Below is a small trained network, with its code and all its weights. Each question gives an input and a target symbol and asks what happens when units are switched off, that is, made to give their printed mean instead of their output.

import numpy as np


def w(rows, s, z=0):
    codes = np.array(rows[::2]) - 128.0
    scale = np.full(codes.shape[1], s)
    scale[-1] = z or s
    return codes * scale


def norm(h):
    return h / np.sqrt((h * h).mean(-1, keepdims=True) + 1e-5)


def f(y):
    return np.maximum(y, 0)


def softmax(a):
    e = np.exp(a - a.max(-1, keepdims=True))
    return e / e.sum(-1, keepdims=True)


def log_softmax(a):
    a = a - a.max(-1, keepdims=True)
    return a - np.log(np.exp(a).sum(-1, keepdims=True))


def net(x, mask):
    ids = ['ΘΣβζημψ'.index(c) for c in x.split()]
    T = len(ids)
    res = E[ids] + P[:T]
    u = 0
    for l in range(2):
        q, k, v = (norm(res) @ M[l].T for M in (Q, K, V))
        z = softmax(np.where(np.tri(T) > 0, q @ k.T / 3**0.5, -1e9)) @ v
        res = res + np.where(mask[u], z, O[l][:, -1]) @ O[l][:, :-1]
        u += 1
        y = f(norm(res) @ A[l][:, :-1].T + A[l][:, -1])
        res = res + np.where(mask[u : u + 4], y, B[l][:, -1]) @ B[l][:, :-1]
        u += 4
    return log_softmax(norm(res)[-1] @ U[:, :-1].T + U[:, -1])


Q, K, V, O, A, B = {}, {}, {}, {}, {}, {}
E = w([
[2,9,22,190,242],'Θ',
[130,118,40,91,129],'Σ',
[67,154,88,203,98],'β',
[89,186,214,33,30],'ζ',
[83,215,234,191,88],'η',
[160,122,128,72,251],'μ',
[150,179,72,140,121],'ψ',
],0.017)
P = w([
[123,153,238,50,62],'0',
[82,184,116,144,44],'1',
[148,134,200,79,134],'2',
[122,110,215,108,142],'3',
[67,28,121,68,170],'4',
[85,173,84,110,67],'5',
[255,108,98,114,200],'6',
[224,145,61,130,116],'7',
],0.0074)
Q[0] = w([
[252,57,103,37,98],'0.h0',
[40,217,126,95,162],'0.h0',
[64,146,32,237,19],'0.h0',
],0.0041)
K[0] = w([
[120,130,78,158,210],'0.h0',
[73,125,255,166,34],'0.h0',
[234,125,110,51,175],'0.h0',
],0.0072)
V[0] = w([
[189,118,79,102,254],'0.h0',
[74,66,45,193,123],'0.h0',
[55,147,174,198,210],'0.h0',
],0.0084)
O[0] = w([
[125,121,192,188,208,1],'0.h0',
[124,168,51,169,52,178],'0.h0',
[4,83,179,215,39,146],'0.h0',
],0.012,0.0043)
A[0] = w([
[115,212,255,98,114,235],'0.n0',
[122,171,218,168,28,100],'0.n1',
[182,173,214,224,172,228],'0.n2',
[207,124,198,147,99,6],'0.n3',
],0.0094,0.0019)
B[0] = w([
[102,217,139,188,150,231],'0.n0',
[133,140,50,149,109,253],'0.n1',
[250,108,89,111,135,184],'0.n2',
[161,116,144,109,61,136],'0.n3',
],0.012,0.0038)
Q[1] = w([
[74,167,222,2,124],'1.h0',
[120,109,172,146,177],'1.h0',
[173,118,15,175,124],'1.h0',
],0.0096)
K[1] = w([
[210,130,220,181,79],'1.h0',
[254,154,98,60,23],'1.h0',
[42,164,180,124,11],'1.h0',
],0.0067)
V[1] = w([
[243,100,51,79,134],'1.h0',
[104,214,214,67,94],'1.h0',
[100,52,157,235,255],'1.h0',
],0.0095)
O[1] = w([
[152,191,78,8,162,90],'1.h0',
[157,28,217,69,58,121],'1.h0',
[189,254,226,123,69,2],'1.h0',
],0.0083,0.0067)
A[1] = w([
[131,50,205,163,137,177],'1.n0',
[56,13,136,120,161,218],'1.n1',
[2,66,37,140,141,250],'1.n2',
[164,184,168,37,180,111],'1.n3',
],0.0094,0.0019)
B[1] = w([
[167,156,162,165,185,139],'1.n0',
[178,141,140,150,87,185],'1.n1',
[249,131,121,129,161,247],'1.n2',
[116,175,158,140,165,142],'1.n3',
],0.011,0.015)
U = w([
[51,172,60,26,231,116],'Θ',
[139,152,255,128,181,209],'Σ',
[80,138,122,44,185,102],'β',
[146,49,167,25,97,151],'ζ',
[101,172,131,202,82,170],'η',
[129,83,34,102,55,155],'μ',
[155,95,176,128,76,1],'ψ',
],0.0063,0.002)

Each question gives the input, a string of symbols that net reads in full, and the target symbol t.
The units are the heads (3 rows each of Q, K, V and O) and the neurons (one row each of A and B). Each row of codes is followed by its name. A weight is (code - 128) times the scale printed after its matrix; where a second scale follows, it is the last column's (O, A, B and U).
mask holds one flag per unit, layer by layer, with each layer's heads first. A switched-off unit (its flag False) gives its mean, the last column of its rows in O or B, instead of its output. The means were averaged over made-up inputs and are rounded, as every weight is.
A unit's drop is (log p(t) with every unit on - log p(t) with that unit switched off) / (log p(t) with every unit on - log p(t) with every unit switched off).
The circuit of an input: a set's keep is (log p(t) with only the set's units on - log p(t) with every unit switched off) / (log p(t) with every unit on - log p(t) with every unit switched off). Starting from all 10 units, units are removed one at a time, each time the one whose removal leaves the highest keep (on an exact tie, the one counted first), for as long as the keep stays at least 0.8.
units of the circuit, in order: the units of the circuit, biggest drop first
k most important neurons: the k neurons with the biggest drops, biggest first
top k neurons in layer l: the k neurons of layer l with the biggest drops, biggest first
drop when u is switched off: that unit's drop, to one decimal
input μ β Θ μ η μ ζ, target η: units of the circuit, in order : (0.h0; 0.n0)
input ζ ζ β ζ β, target ζ: units of the circuit, in order : (0.h0; 1.h0)
input Σ β μ β, target Θ: 2 most important neurons : (0.n0; 1.n2)
input μ η β Θ, target Σ: units of the circuit, in order : (0.h0; 1.h0; 1.n0)
input Σ Σ ζ, target Θ: units of the circuit, in order : (0.h0; 1.h0; 1.n2)
input Θ μ Θ, target η: units of the circuit, in order : (0.h0; 1.h0)
input ζ β Σ β, target ζ: units of the circuit, in order : (0.h0; 1.h0; 0.n0)
input β Σ Σ ψ Σ ψ, target Θ: top neuron in layer 0 : (0.n1)
input Σ Θ β, target Θ: top 2 neurons in layer 1 : (1.n2; 1.n1)
input Θ ζ Σ, target η: 2 most important neurons : (0.n1; 1.n2)
input ψ Σ μ β Θ ψ β μ, target η: drop when 0.n0 is switched off : -0.1
input ψ β β β η, target μ: drop when 0.h0 is switched off : 0.7
input β Θ β μ, target μ: drop when 0.h0 is switched off : 2.6
input Σ β ψ, target Θ: most important neuron : (1.n2)
